Below is a small trained network, with its code and all its weights. Each question gives an input and a class and asks what happens when units are switched off, that is, made to give their printed mean instead of their output.

import numpy as np


def w(rows, s, z=0):
    codes = np.array(rows[::2]) - 128.0
    scale = np.full(codes.shape[1], s)
    scale[-1] = z or s
    return codes * scale


def f(y):
    return y / 2 * (1 + np.tanh(0.7978845608 * (y + 0.044715 * y**3)))


def log_softmax(a):
    a = a - a.max(-1, keepdims=True)
    return a - np.log(np.exp(a).sum(-1, keepdims=True))


def net(x, mask):
    res = np.array(x, float).reshape(1, 6) / 4 @ E
    y = f(res @ A[0][:, :-1].T + A[0][:, -1])
    res = res + np.where(mask, y, B[0][:, -1]) @ B[0][:, :-1]
    return log_softmax(res[-1] @ U[:, :-1].T + U[:, -1])


A, B = {}, {}
E = w([
[184,151,108,106,66,232,27,57],'x0',
[95,47,247,107,147,199,128,162],'x1',
[108,144,24,71,62,193,208,228],'x2',
[131,126,124,124,163,141,149,105],'x3',
[114,130,125,124,120,120,111,135],'x4',
[1,198,171,177,50,155,201,64],'x5',
],0.0078)
A[0] = w([
[93,213,192,151,78,143,162,93,145],'neuron 1',
[46,183,158,154,96,123,158,64,133],'neuron 2',
[205,49,91,121,181,100,53,161,120],'neuron 3',
[161,161,119,133,83,215,49,119,109],'neuron 4',
[107,147,117,146,55,57,157,103,203],'neuron 5',
[66,53,71,63,99,77,185,181,38],'neuron 6',
[78,85,149,156,147,52,134,150,125],'neuron 7',
[161,173,32,147,104,66,122,44,78],'neuron 8',
[100,2,245,104,134,254,134,159,252],'neuron 9',
[89,48,83,91,106,158,142,154,82],'neuron 10',
[209,93,109,65,158,82,100,181,133],'neuron 11',
[169,161,139,114,97,173,52,36,107],'neuron 12',
[111,129,134,133,149,41,180,167,123],'neuron 13',
[115,91,139,186,153,53,192,176,107],'neuron 14',
[140,176,99,68,103,249,99,137,125],'neuron 15',
[108,122,217,201,187,46,28,35,45],'neuron 16',
[178,192,58,135,136,82,142,106,132],'neuron 17',
[86,185,75,97,131,208,137,198,37],'neuron 18',
],0.0078,0.0013)
B[0] = w([
[63,186,187,121,192,202,88,139,197],'neuron 1',
[53,184,182,110,200,157,138,172,206],'neuron 2',
[91,199,194,90,172,188,116,166,208],'neuron 3',
[127,97,96,208,181,167,109,55,189],'neuron 4',
[85,140,154,111,120,122,103,107,180],'neuron 5',
[160,111,91,211,147,111,137,140,179],'neuron 6',
[136,99,81,175,153,143,126,80,181],'neuron 7',
[128,96,133,45,44,91,104,81,212],'neuron 8',
[90,137,77,29,42,5,111,54,249],'neuron 9',
[143,163,115,127,78,104,165,139,152],'neuron 10',
[69,192,197,34,204,211,133,199,193],'neuron 11',
[164,67,91,173,148,176,102,135,197],'neuron 12',
[108,32,81,166,194,189,32,59,191],'neuron 13',
[79,69,80,161,153,191,82,89,198],'neuron 14',
[177,84,99,190,154,149,149,122,188],'neuron 15',
[254,165,65,200,54,85,243,233,254],'neuron 16',
[60,139,126,45,50,73,114,91,193],'neuron 17',
[163,156,114,181,144,94,204,226,176],'neuron 18',
],0.0068,0.0098)
U = w([
[101,199,235,106,178,187,95,176,156],'0',
[190,137,108,185,111,101,191,205,105],'1',
[133,11,108,186,162,173,57,97,5],'2',
[108,110,136,48,70,51,78,96,254],'3',
],0.012,0.00078)

Each question gives the input, the list of numbers given to net, and the class t.
The units are the neurons (one row each of A and B). Each row of codes is followed by its name. A weight is (code - 128) times the scale printed after its matrix; where a second scale follows, it is the last column's (A, B and U).
mask holds one flag per neuron, in row order. A switched-off neuron (its flag False) gives its mean, the last column of its row in B, instead of its output. The means were averaged over made-up inputs and are rounded, as every weight is.
A unit's drop is (log p(t) with every unit on - log p(t) with that unit switched off) / (log p(t) with every unit on - log p(t) with every unit switched off).
most important unit: the unit with the biggest drop
top k neurons: the k neurons with the biggest drops, biggest first
drop when u is switched off: that unit's drop, to one decimal
input [4,5,-7,2,1,5], class 1: most important unit => neuron 16
input [4,5,-2,-5,-1,1], class 3: top 3 neurons => [neuron 9; neuron 13; neuron 14]
input [-3,2,3,1,-8,-5], class 0: top 2 neurons => [neuron 16; neuron 11]
input [6,7,-3,-5,5,-7], class 0: top 3 neurons => [neuron 3; neuron 11; neuron 8]
input [-3,5,2,1,-7,-2], class 3: top 2 neurons => [neuron 9; neuron 16]
input [8,-3,6,3,5,-2], class 2: top 4 neurons => [neuron 16; neuron 4; neuron 12; neuron 15]
input [-3,3,-6,-7,-2,-5], class 1: top 2 neurons => [neuron 16; neuron 1]
input [-3,-7,4,3,-2,-8], class 0: top 2 neurons => [neuron 11; neuron 3]
input [4,7,-6,4,8,1], class 3: top 2 neurons => [neuron 9; neuron 18]
input [8,8,2,-6,-2,7], class 2: top 2 neurons => [neuron 4; neuron 15]
input [7,-7,-6,-7,-4,3], class 2: top 3 neurons => [neuron 12; neuron 4; neuron 9]
input [-6,5,6,-5,-7,-6], class 0: top 2 neurons => [neuron 11; neuron 16]
input [8,-3,4,6,-3,2], class 2: top 2 neurons => [neuron 16; neuron 4]
input [-6,-1,4,-5,1,6], class 0: top 3 neurons => [neuron 2; neuron 1; neuron 16]
input [1,0,3,-2,8,1], class 1: most important unit => neuron 9
input [1,6,-5,-8,-7,0], class 3: top 4 neurons => [neuron 9; neuron 18; neuron 15; neuron 6]
input [5,8,-5,4,7,5], class 3: drop when neuron 9 is switched off => 2.3
input [4,8,1,-4,7,1], class 3: drop when neuron 9 is switched off => 1.4
input [3,6,2,4,7,4], class 3: drop when neuron 9 is switched off => 1.9
input [-4,-7,0,8,-7,-1], class 3: most important unit => neuron 17
input [-4,2,-3,-8,-1,1], class 2: drop when neuron 18 is switched off => 0.4
